Each row is followed by its class.
[-10  -1   7   9  -3  -8   3   1  -3   1   7 -10   1   2  10   2   3  -1
  -3   8  -5  -3   1   0   0 -11   3   7  -5   0   2  -2   4  14  11   7
  -3  -3   5   0   8   3   2  -3   8   7  -6   4   4   2 -12   5   6   1
   0 -14  -8   0   2   7  -5   2  -7  -7  10  -1  -3  -2  -2 -13] : [51]
[ -9  -2   3  -5   3 -17   1   0  -4  11   1   0   0   6  14   1   5   4
  -5   8  -7   3  -4  20  -8   7   2   6   9  -2  -5  -6   0  12  17   2
   0  -8   1  -3  -3  13  -4   0   1  -6   7   0   2  -7   6  -3  -9   8
   1   8   2 -11 -10   4  -9   0   2   5  14   2   2   3   3  -7] : [43]
[  0   1  -5   1  -3   1   0   2  -2  -1   3   2  -3   1   5  -1   1  -2
   0   2  -1  -1   3  -3  -1   2   0 -15  -1   4   3  -2   2   0  -1   4
  -5   1   0   3   3  -2   1  -4   3  -1   3  -6   2   2  -4   1  -1  -1
   2   7  -2   2   8   1   0  -1  -2   2  -2   1   1   2  -3  -4] : [49]
[ 10  -8  -3  -4  -1   9 -15  12   5  -5   3   6   1   0 -11  -2   4  -7
   7   8   0  -5  -7  -2   2   5   1 -16   5 -12   0  -1  -3  -8   8   3
   5  -7  13  -7  -9  -3   5  -1  -8   2   8  -1  -2  -6  11  -6   7  10
  -1  -7  -8  -1  -6  -8   3   0  -1  12 -16  -8  -5   4   4   1] : [43]
[ -3   4 -29  -4  -6  22   2  -1   1 -21   4   0  -3   4   0 -10  -9  -5
   5  12  14   1   6 -15   6   6  -3 -45   6   9  12   4  -6 -17 -31   8
  -9  11 -13  14  -6 -36   4 -16  24 -21  21 -19 -16  11   8   7 -15  -1
  -2  30  -2   5  15 -11   6  -9  -2   8 -19   1  -3   1 -13  -2] : [49]
[ -7   4   1  -2   2 -10   7  -4  -3   5  -1   3  -2  -2  12  -2  -2   0
  -9  -2  -1  -4   2   3  -7   3  -6   4  -9   5   4   5   0  12   9  -3
  -1  -3  -6  10   8   9  -4   3  11   1  -1  10  13   5  -4  -3  -8  -9
   1  15  -1   1  -2   3   4   1   3 -10  15   1   6   1   1  -4] : [49]
[ -6  -2  -5  -3   0   2   0  -2  -3   2   1   8  -2 -10  -7  -1   2  -5
   0   0   7  -3   5  -8  -4   4  -5 -12 -11   3  12   6   2  -6  -1  -2
  -2   6   2   3   4  -3   5  -6  -1   6   0   0   6   4  -2  -5   1 -10
   1  16  -4  -2   5   6   7   1   3  -2  -4  -2   2  -2  -4  -3] : [49]
[-12   5   2   2  -3  -7   6   1  -4   5  -3   2  -2   2  14   1   1   1
  -8  -2  -6   2   5   0  -2  -5  -1   7  -3   8  -2   1   8  10   2   0
  -9   0  -3   6  10   5  -1  -2   3   2  -2  -3   3   3  -9   5  -5  -3
   0   6   0   0   6   6  -3   1  -2  -7   7   2   2  -1  -1  -4] : [49]
[-11  -4  -4  -3  -9   4  -2  -2  -4   4   1   6  -5  -3   4   1   3 -10
   2   2   2  -1   6 -11   0   2   1 -11  -4   9   8   8   1   1   1   2
  -4   3   7   5  13  -2   5  -6  -2   7   1  -7   6   2  -6  -1  -2  -7
   1  18  -3  -3   6   1   6  -1  -2  -5  -5  -5   0  -2  -5  -3] : [49]
[-12   2  -3   7  -4  -1   3   3  -6   0   2   3  -1  -1  10   2  -1  -2
  -5  -3  -3  -3   7  -5  -6  -6   1  -6 -16   1   8  -5   4  -1   2   5
 -10   0  -1   3   8   1  -1  -2   7   5  -5  -1   7   4 -10   4   3  -3
   1  -1  -6   4  20   8   0   5  -3  -6  10  -3   4  -1  -5  -6] : [49]
[-13  -2   3   0  -6 -10   3   2  -7  14  -1   6  -3  -2  11   7   8   3
  -3   0  -7   6   8   4  -4   2   3  -1  -9   2   5  -7   5   0   1   2
 -13  -1   3  -4   1  14   2  -1  -9   4   0 -14  10   2 -10   2   1  -6
   2  10  -2  -1  24  14  -6   6   2   5   9   0   3   1  -4  -7] : [49]
[-11   3  -1  -1  -8  -1   4  -3   3  -4   1 -12   0  -2  12  -3   3  -6
  -2   8  -4  -1   4  -8   6  -2  -2 -20 -10   7  12  -1   1  10  -7   5
  -5  -1  -1   3   0   0   6 -10  11   3   2 -12   2  11  -9   6   2  -8
  -1   4  -9   1  11   4   1   1  -5  -1   1   1  -2  -1  -8 -15] : [49]
[ -3  -2  -2   1  -5   0  -3   6  -2  -3   3   2  -1   2  16  -8   0  -5
  -3   8  -4  -4   1   1  -2  -1  -4 -13   0  -1  -2   0  -5   9  10   6
   0  -6  -2   3   4   2  -1  -3  11  -1   1   1   2   1   2   1  -6   6
  -2   3  -6  -1  -3  -6   0   0  -3  -4   1  -5  -1   0   2  -6] : [43]
[ -8   4   1   3  -7   2  -3  -1  -1  -1  -2   3  -3  -2  10  -2  -3  -4
  -5  -2  -3  -4   5 -10   1  -4  -4  -2  -6   8   4   5   3   8   3  -2
  -3   1   2   8  10   3   0  -1   4   5  -1  -1   5   6  -8   3  -1  -8
   0   6  -3   2   4  -1   4   1  -1  -7   2  -3   2  -4  -1  -1] : [49]
[-14  -2   1  -3  -7  -9  -1  -3  -6  11   0   4  -4  -6   9   1   5  -5
  -3   6   1  -1   3  -4  -5   2  -2  -1  -6   8  10  10   3  14  10   1
  -4   2   6   7  16   6   5 -13   3   8   0   2   9   7  -9  -4  -4 -12
   1  20  -5  -8  -1   9   6   0   2 -11   7   5   2  -3  -4  -9] : [49]
[ -3   0   0   1  -8   6  -6   3   2  -2  -1  -3  -1   1   4  -3   2  -5
   4   4  -4  -1   1 -11   8  -3   0  -6   6   8  -1   5   0   4  -3   3
  -1   1   7   2   8  -6   5  -5  -3   4   1  -5  -4   3  -5   0   2   0
  -1   2  -4  -2  -3  -6   2  -1  -3  -3 -11  -3  -5  -3  -2   0] : [49]
[ -8   3   1   2  -3  -2   4  -5  -3   1  -1   5   5  -2   8  -1  -3  -2
  -6  -5  -1  -4   6  -9  -4  -3  -4   6 -11   7   3   5   1   7   3  -4
  -2   1  -4   9  11   5  -2   0   3   4  -6   4   7   4  -7  -1  -2  -8
  -1   9   0   2   3   1   5   1   1 -12   7  -2   3  -2   0   1] : [49]
[ -7   4   4   2  -2  -7   5  -3  -2   2   0  -1  -2  -1  10  -3  -1   1
  -7  -6  -3  -2   5  -1  -2  -2  -4   3  -7   6   4   1   1  11   1  -1
  -3  -1  -4   7   5   6  -3  -1   9   4  -4   3   6   5  -7   1  -3 -10
  -2   6  -4   3   2   5   1   1   0  -7  11   2   5  -1  -2  -8] : [49]
[ -3  -1  -6  -9  -2  -3   3  -3  -2   4  -1   5  -4  -4   4  -2   2  -3
  -1   5   1   0   2   1  -1  10  -2 -15   0   7   7   8  -2   4   1  -3
   0   3  -1   8   3   3   1  -7   6  -3   7  -2   4   2   3  -6 -10  -7
   1  27   0  -8  -2   2   6  -4   4   0   3   0  -1   0  -2  -4] : [49]
[ -8  -5  -5  -3  -4  -5  -3   5  -8  12  -1  14  -7   2  10   2   4   3
   0   0   0   6   3   5 -10   9   3  -5   2   5  -2   6   0  -5   8   0
  -3   4   4   2  11   4  -1  -3  -6  -3   8  -6   6  -4   5  -5 -12   3
   4  27   4 -10   9   1   1  -1   5  -1   1  -5   4   3   0   5] : [49]
[ -7   4  -2  -1  -2   1  10  -8   0  -3  -2  -2   0  -6   0  -1   1   0
  -2  -4   6   0   9  -9   5   0  -2  -8 -12   8  11   0   2  -2 -19  -4
  -7   6  -9   6  -8  -3   0  -4   2   1  -1 -12   2  11  -9   4   3 -15
  -1   8   1   7  12   7   3   1   0  -3   0   6   1  -3  -9  -5] : [49]
[ 1 -2 -4 -1  2  4  2 -2 -3  1  2  1  1 -3 -5 -1 -2 -3  1  6  7 -2 -2 -3
 -2  0  1 -6 -1  2  5  6  1  0  3 -1  2  4  0  4  7 -9  4 -8  5  0  0  8
 -1  2  1 -3 -3 -3  1 12  1 -5 -5  1  3 -3  1 -5 -1  0 -1 -1 -3  0] : [49]
[-11   5 -10  -3  -2 -10   8  -2  -7   0   3   2  -2   2  21  -5   1   0
  -9   5   1  -2   6   8  -9   3  -4 -22  -5   7   8  -1  -1   8   1   5
  -9  -1 -11  13   3  -1  -6  -7  24 -10  11  -1   5   7   0   0 -14  -4
   0  25  -2   1  15   5   0   0   1  -2  15   0   4   2  -3 -11] : [49]
[-13   2  -7   2  -3  -2   5   2  -6  -4   3   0  -3  -4  12   0   2  -5
  -3   4   2  -1   8  -6  -2  -2   1 -26  -9   5  14   0   2   2  -3  10
 -12   3  -3   3   7  -7   4 -10  13   1   2  -8   6   9  -6   4  -2  -7
   1  13  -9   1  18   8  -2   0  -3  -1   5  -1   1  -1 -10 -15] : [49]
[  6  -1  -4   1  -1  10  -5   2   3  -5   1   1  -1   1  -8  -1  -3   0
   4  -5   4   1   0  -6   4   0   1  -1   3  -1  -4   0   0 -12  -8   2
   0   4   1  -2   1 -12   2   4  -7  -1  -1  -3  -6  -3   2   1   2   2
  -1  -6   1   3  -3  -7   1  -2   1   3 -12  -2  -2   1   0  11] : [51]

Each row is followed by its class. Each block has new classes.
[ -3   0  -7   6  -4  -4   3   0  -1   4   2   0  -7 -16  -4 -13   6   4
   1   1   1  -4  19   4  -4   4  -2   1   1 -12   1  -4   0  10   4  -6
   1   3  -2   0   0   0 -20  14  -4  -1  30  18  -7   4  -2  -6   2   2
  14   4   7   6  -2  -2  -1  -3   3 -15   5   5  -7 -13   1   5] : ledu
[  0   3  -4   5   8 -15 -12   5  -2  -4   5 -11  -9  -8  -6   7  -1  -7
   1  15  17   0  34  -6  -1  -6  -3   1  32   0   0  -3   3  10  24  13
   5  10  -1  -3  -1   3 -13 -43  -1  -3   2  -8  -1   6   2  -2   4  -1
  -4  -3  -1  -8   5  -6   1  -6   3 -12  -2  -7   8  16   2  -3] : sumop
[  1   0 -15 -11 -13  -1  -4  13   2   6  -1 -17 -19 -15   2 -23  16   6
   0   5   6  -4  13   1   8 -13  16  -3  -7   8  27   4 -19  -2  11  -4
  -1   2   8   5  -3 -13  -3   5  11   0  28   1   5  -8  11  -2  -5 -10
 -11  15  -5  -7  -1  -4 -12  -3   9  -6   0   2 -17 -15   2  -4] : pufe
[  6  -3 -10  -5  -1  -6  -4   1   5   3  -2 -12 -12 -12   5  -8  -3   3
  15  22  10  -6  30  -4   4 -14  -2  -8   3  -7  -3   0 -21  -6 -12   7
   0   1   0  -1  -1  -1  -4  -7   0   1 -12  18   1 -12  13   1   6   3
   3  -3  -6  -3   3  11   1   2   3   1   1  -1  10   9  -3   4] : vamep
[  3  -9  -2   5  -2  -5  -2   0  -6   9   0   2   3  -4  -1  -5   0  -8
  -1   7   0  -2  16  -7  -5  -3  -2   1 -20  -9  15  -2   7 -14  23   8
  15   1   3   1  -4   9  23 -15   0 -10   6  -9   7   0  -9   8 -11  -3
   9  -4  -2   4   8  -7  -2   1  -1  11   3   9   0   2   5  -1] : Kita
[ -2  -1  -2  20   8   9   0  -2   7   6   2   2  11 -19   2   2   0  -1
   5   0  -5  -2  21  -6  -3   4   3   0  13  -5  -7   0   8   6  -2   3
  -5  -4   0   0   5   6 -14 -15  -6  -4 -12  10   0   4  -9  -2   0   6
   1  11   1  -8  -6   2  -1  -4  -1  -5   1   4  -3  -2  -1   2] : ledu
[ -2  -3 -12   8   5  -2   1   3  -6  -8   1 -14 -22 -14   0  -9   1  -8
   3  11  -2   5  -4  -9  -4  -5   0   1   6   0   3  -1  -2  -3  -1   6
   5   3  -6   0   1   0   4  -7   6   6   0  -2   5 -11   1   0   0  -7
  -6  10   7   7  -2   3   3   2  -6  -9 -12  -1   5   5   2   4] : pufe
[ -4   6   4  -5  14   5   3   0  13  -1   9   4   6  -5  -1 -17   1  12
  -8   7  20 -10  24   7  -9   8 -10   3 -10 -16  -9 -10   8  18  -5   2
   0  -1  -4  -6  -1  -7  -2 -18   3  -5  -7   3   2   6  -3  -5  23   0
   6 -24  -5   4  -1   4   4  -8   3 -19  -1  -1 -10  25   5   2] : pufe
[  2   0 -12  14  17  -1   3   6  -1  -6   1  -9  -7 -22   1   0  -1  -2
   5  -3 -13  -8   6   7  -3   4   5   2  20  -7  -1  -5   6  -8  -3   5
  -2   5  -4 -10   1   5 -16  -8  -2   0 -13  -2   1  -2  -8  -3   3   2
 -14  20   4  -1  -4   1  -1   4   0 -14  -4  -1   5  17  -6   6] : ledu
[ -6  -2 -12   0   8   5   3   7   7   2   7   0  -4 -12  10  -4   3   0
  -1  -1  -4  -4   5  11   7   6   3   1   8  -9   6  -4   7   7   7  -4
  -2   0   5  -6   2  -7 -12  13  -3   1  -3  17   5   2  -5  -4   1  -2
   0   1  -1   8  -6  -6  -1  -3   2 -19   6   1  -5  -5   1   7] : pufe
[ -1   2   1 -11   6  -4 -14   5   0   1 -11   2  -2   3  -8  14  -2  -4
   5   5 -17   4 -10  -6   3   4   6   3   9  10   3  11  21  -5   3  -3
   3   1  -1   0   4   4 -23   1  -1   4   7  -1  -5   3  -2   1 -10   4
  16  12  -3  -2   6   1   0   5   5  13  -1  -1   4 -22  -1  -2] : ledu
[  2  -6  -6  19  -2   7   1   1  -1   9   3  -7  -7  -4   5  -6   0   8
   2   6   4   6  44  -4  -5   2 -10   4   1  -8  -5   0  12   3   1  15
   5  -2  -2 -27   2   3   9   6   0  -1  -6   3   2   4  -6   3   7   1
 -21  -2   4  -7  -2  -5   5 -10   0  -5   1  -3  10   8   1   8] : vamep
[ 14   3  -1   3 -10  -9   4   8  -8 -10   1  -5 -15   8   6  -6  -1  -5
  -5   8   5   5 -10  10   3  -2  -3   2  -2   1   6   0 -13  -4  -9   2
   2  -3  -2   7   1   1   1  27   1  -3   0  -5   0   1  -2  -1  -1   3
  -1  -3   1   5   6  -1  -1  -9   1   1   4  -2  10  10  -4   2] : sumop
[  1  -5  -3   8  -4   3  -8   7   2   6   0  -4  -6   0  -2  -5  -3  -5
  -7  29  -1  14  10   6  -2   9   1   4   1  -3   7   5  15  -2 -17  -1
   8   1  -1   1   3 -10  24  -4   2   6  -7   1   1  -1 -10  -3  -2 -10
 -13  12  -4  15  -8   2  -2   9  -9   0  -2   0   1 -10   2  -4] : pufe
[ -4  -5  -3   6   0   7   7   5  -4  -1  -1   0   3   0   2 -18  -1  -4
  -3 -19   1  -7   7   7   1  -1   3   5   5   4  -3   4  -1  -7   5   3
   7  -3   1   5   2   2  -5 -15  -4   1   7   6  -6   1   1   1  -5  -3
 -13  -3  -5 -11  -2  -1  -3   0  -1 -11   3   4  -8 -12  -5   4] : sumop
[  9 -12 -18  13  -6  -5   6   9  -9   1   3 -10 -18  -1   3 -23  -3   1
   1  -3   2  25  24  17  -9   5 -13   2 -20 -14   1  -4  -3   7  12  13
   8   0  -6  -5   2   0  28  32  -2  -4  18  -1  10   1 -11   2   2  -4
  -5   3   9   5  10  -4   8  -6 -10 -18   4  -1   3   7  -2  14] : Kita
[  2   1 -12  16  -8  -5  -1  -3  -2   9   5   0  -8  -1   1  -3   5   4
   5  23  11   1  39   7 -12  10  -7   4  -3 -12  11  10   4  12   5  13
   3   3   1  -5  -8  -5  11  19  -2  -1   9  -7   7   1  -6  -1   9   3
 -16  -9   9  10  -1   0   3  -8  -3 -15   7   7   9  26   0   9] : sumop
[ -3  -1 -11   0  -1   8   0  -8   7  -3   7   5  12  12   3  -4  -3   3
  -9   7  15  -3  10   3  -8   3  -4   0 -22 -19  11 -10   7   4   0  10
   3   1  -7  -9  -4   3  48 -10   4  -3 -11   0   2   0   1   2  -5 -13
 -18 -14  -8  -6   0   7  -1  -2   7  10   3   0   1  11   7   0] : Kita
[ -2  -4  -4  10  11   5   2   4  -4   7   7   6   3  -4  -2   0 -15   1
   4  -6   5  -3   6   7  -9  10   1   0   3  -4   5   7  15  10   4   1
   2  -3  -2  -4   1  -6   0  13  -2  -3  11   7   2   6  -5   0   1  -3
 -27   0   9   8   0  -2 -15   0  -3 -20   1   1 -10   4  -1  18] : ledu
[  0   2  -2 -16   9   8  -4   5  -1  -6   7  -2   3   7  -1   1   3  -3
 -26   6  13  -4  -6  -2  -4  -3   1  -2  16   0  15  -5   2  10  30   5
  -5  -3   5  -1  -1  -2 -16 -19  -1 -11  -1   2   0  -3   6  -6  -7   1
  15  -2   3   5   7  -2  -7   1   7  -4   6  -4   0  21   6  -5] : pufe
